Here is a tiny trained network, its code and every weight. The questions are about switching its units off for an input and a target symbol, where a switched-off unit gives its printed mean instead of its output.

import numpy as np


def w(rows, s, z=0):
    codes = np.array(rows[::2]) - 128.0
    scale = np.full(codes.shape[1], s)
    scale[-1] = z or s
    return codes * scale


def f(y):
    return y / 2 * (1 + np.tanh(0.7978845608 * (y + 0.044715 * y**3)))


def softmax(a):
    e = np.exp(a - a.max(-1, keepdims=True))
    return e / e.sum(-1, keepdims=True)


def log_softmax(a):
    a = a - a.max(-1, keepdims=True)
    return a - np.log(np.exp(a).sum(-1, keepdims=True))


def net(x, mask):
    ids = ['γεθμξφψ'.index(c) for c in x.split()]
    T = len(ids)
    res = E[ids] + P[:T]
    r = res
    for j in range(2):
        rows = slice(3 * j, 3 * j + 3)
        q, k, v = (r @ M[0][rows].T for M in (Q, K, V))
        z = softmax(np.where(np.tri(T) > 0, q @ k.T / 3**0.5, -1e9)) @ v
        o = O[0][rows]
        res = res + np.where(mask[j], z, o[:, -1]) @ o[:, :-1]
    y = f(res @ A[0][:, :-1].T + A[0][:, -1])
    res = res + np.where(mask[2:10], y, B[0][:, -1]) @ B[0][:, :-1]
    return log_softmax(res[-1] @ U[:, :-1].T + U[:, -1])


Q, K, V, O, A, B = {}, {}, {}, {}, {}, {}
E = w([
[211,37,137,119,115,28],'γ',
[128,152,127,168,106,112],'ε',
[92,105,137,2,136,158],'θ',
[154,190,107,134,155,127],'μ',
[201,58,187,190,44,187],'ξ',
[89,146,185,222,125,18],'φ',
[45,128,39,147,95,135],'ψ',
],0.018)
P = w([
[123,154,147,137,116,254],'0',
[94,166,132,133,112,198],'1',
[87,180,135,152,68,151],'2',
[66,151,139,131,76,94],'3',
[84,155,133,112,85,78],'4',
[112,197,128,104,119,54],'5',
[108,166,119,92,90,55],'6',
[145,199,120,81,124,36],'7',
[110,169,118,89,110,23],'8',
[111,162,119,51,160,30],'9',
[159,222,146,101,123,31],'10',
],0.0072)
Q[0] = w([
[130,155,114,254,151,50],'head 1',
[138,185,99,85,45,101],'head 1',
[76,94,141,170,139,185],'head 1',
[155,119,167,144,111,187],'head 2',
[124,146,205,159,178,117],'head 2',
[79,184,111,146,160,80],'head 2',
],0.0099)
K[0] = w([
[171,89,99,178,142,85],'head 1',
[216,132,143,2,97,86],'head 1',
[108,70,122,95,136,157],'head 1',
[164,81,206,160,116,187],'head 2',
[152,82,96,146,129,71],'head 2',
[104,107,76,27,127,108],'head 2',
],0.0093)
V[0] = w([
[107,86,125,212,103,86],'head 1',
[57,127,164,117,138,208],'head 1',
[155,57,88,113,149,166],'head 1',
[85,150,35,12,141,100],'head 2',
[137,148,210,74,127,104],'head 2',
[113,186,67,53,71,120],'head 2',
],0.011)
O[0] = w([
[75,161,66,24,126,153,164],'head 1',
[220,252,132,120,101,103,53],'head 1',
[152,69,140,71,147,147,40],'head 1',
[140,72,146,136,37,101,205],'head 2',
[56,137,254,35,66,106,203],'head 2',
[203,92,172,219,82,130,253],'head 2',
],0.0088,0.0037)
A[0] = w([
[111,151,118,107,137,105,118],'neuron 1',
[116,174,112,193,192,32,84],'neuron 2',
[81,106,113,149,59,128,76],'neuron 3',
[146,151,99,92,3,76,210],'neuron 4',
[182,116,164,137,112,90,4],'neuron 5',
[149,221,86,184,156,79,113],'neuron 6',
[162,149,61,139,132,136,191],'neuron 7',
[158,128,15,135,111,148,33],'neuron 8',
],0.0083,0.003)
B[0] = w([
[161,22,192,106,140,72,135],'neuron 1',
[175,126,98,29,168,184,154],'neuron 2',
[250,101,86,117,121,78,189],'neuron 3',
[121,182,176,116,208,170,248],'neuron 4',
[67,86,52,61,74,168,164],'neuron 5',
[177,119,173,2,96,142,161],'neuron 6',
[98,108,133,153,38,121,139],'neuron 7',
[67,182,104,60,109,27,136],'neuron 8',
],0.0083,0.012)
U = w([
[59,50,100,107,143,146,171],'γ',
[132,112,160,32,41,154,1],'ε',
[177,160,254,161,131,98,196],'θ',
[210,121,78,90,65,125,138],'μ',
[98,139,95,90,103,180,58],'ξ',
[159,155,141,62,189,115,88],'φ',
[32,223,164,82,113,11,140],'ψ',
],0.0059,0.0061)

Each question gives the input, a string of symbols that net reads in full, and the target symbol t.
The units are the heads (3 rows each of Q, K, V and O) and the neurons (one row each of A and B). Each row of codes is followed by its name. A weight is (code - 128) times the scale printed after its matrix; where a second scale follows, it is the last column's (O, A, B and U).
mask holds one flag per unit, heads first, then neurons. A switched-off unit (its flag False) gives its mean, the last column of its rows in O or B, instead of its output. The means were averaged over made-up inputs and are rounded, as every weight is.
A unit's drop is (log p(t) with every unit on - log p(t) with that unit switched off) / (log p(t) with every unit on - log p(t) with every unit switched off).
The circuit of an input: a set's keep is (log p(t) with only the set's units on - log p(t) with every unit switched off) / (log p(t) with every unit on - log p(t) with every unit switched off). Starting from all 10 units, units are removed one at a time, each time the one whose removal leaves the highest keep (on an exact tie, the one counted first), for as long as the keep stays at least 0.8.
units of the circuit, in order: the units of the circuit, biggest drop first
top k neurons: the k neurons with the biggest drops, biggest first
heads that matter: for each layer, one digit per head in row order, 1 if its drop is at least 0.15 and else 0, layers parted by /
drop when u is switched off: that unit's drop, to one decimal
input ξ φ φ ψ ε ξ μ γ φ φ ψ, target γ: top neuron : (neuron 6)
input ξ θ ξ γ ε θ θ μ ψ ψ, target θ: heads that matter : 01
input ε γ μ γ ε μ, target γ: heads that matter : 10
input ψ ε μ, target μ: units of the circuit, in order : (head 2; neuron 4)
input ξ ε ξ φ, target φ: units of the circuit, in order : (neuron 2; head 2)
input ε ε ξ φ φ γ, target ψ: units of the circuit, in order : (head 2; neuron 3)
input μ ε ψ, target μ: units of the circuit, in order : (head 2; neuron 3)
input φ μ φ ξ ψ φ, target μ: units of the circuit, in order : (head 2; neuron 2)
input ξ ψ μ, target μ: top 2 neurons : (neuron 4; neuron 6)
input γ φ ε, target γ: heads that matter : 11
input μ ψ ε θ φ ψ ψ μ φ, target μ: top 2 neurons : (neuron 3; neuron 2)
input ξ φ μ ψ, target μ: drop when neuron 8 is switched off : -0.4
input γ φ γ ε ε, target γ: drop when head 1 is switched off : 0.9
input ξ μ γ γ θ γ ξ γ φ ξ, target γ: drop when neuron 6 is switched off : 0.1
input φ γ γ, target γ: top neuron : (neuron 4)
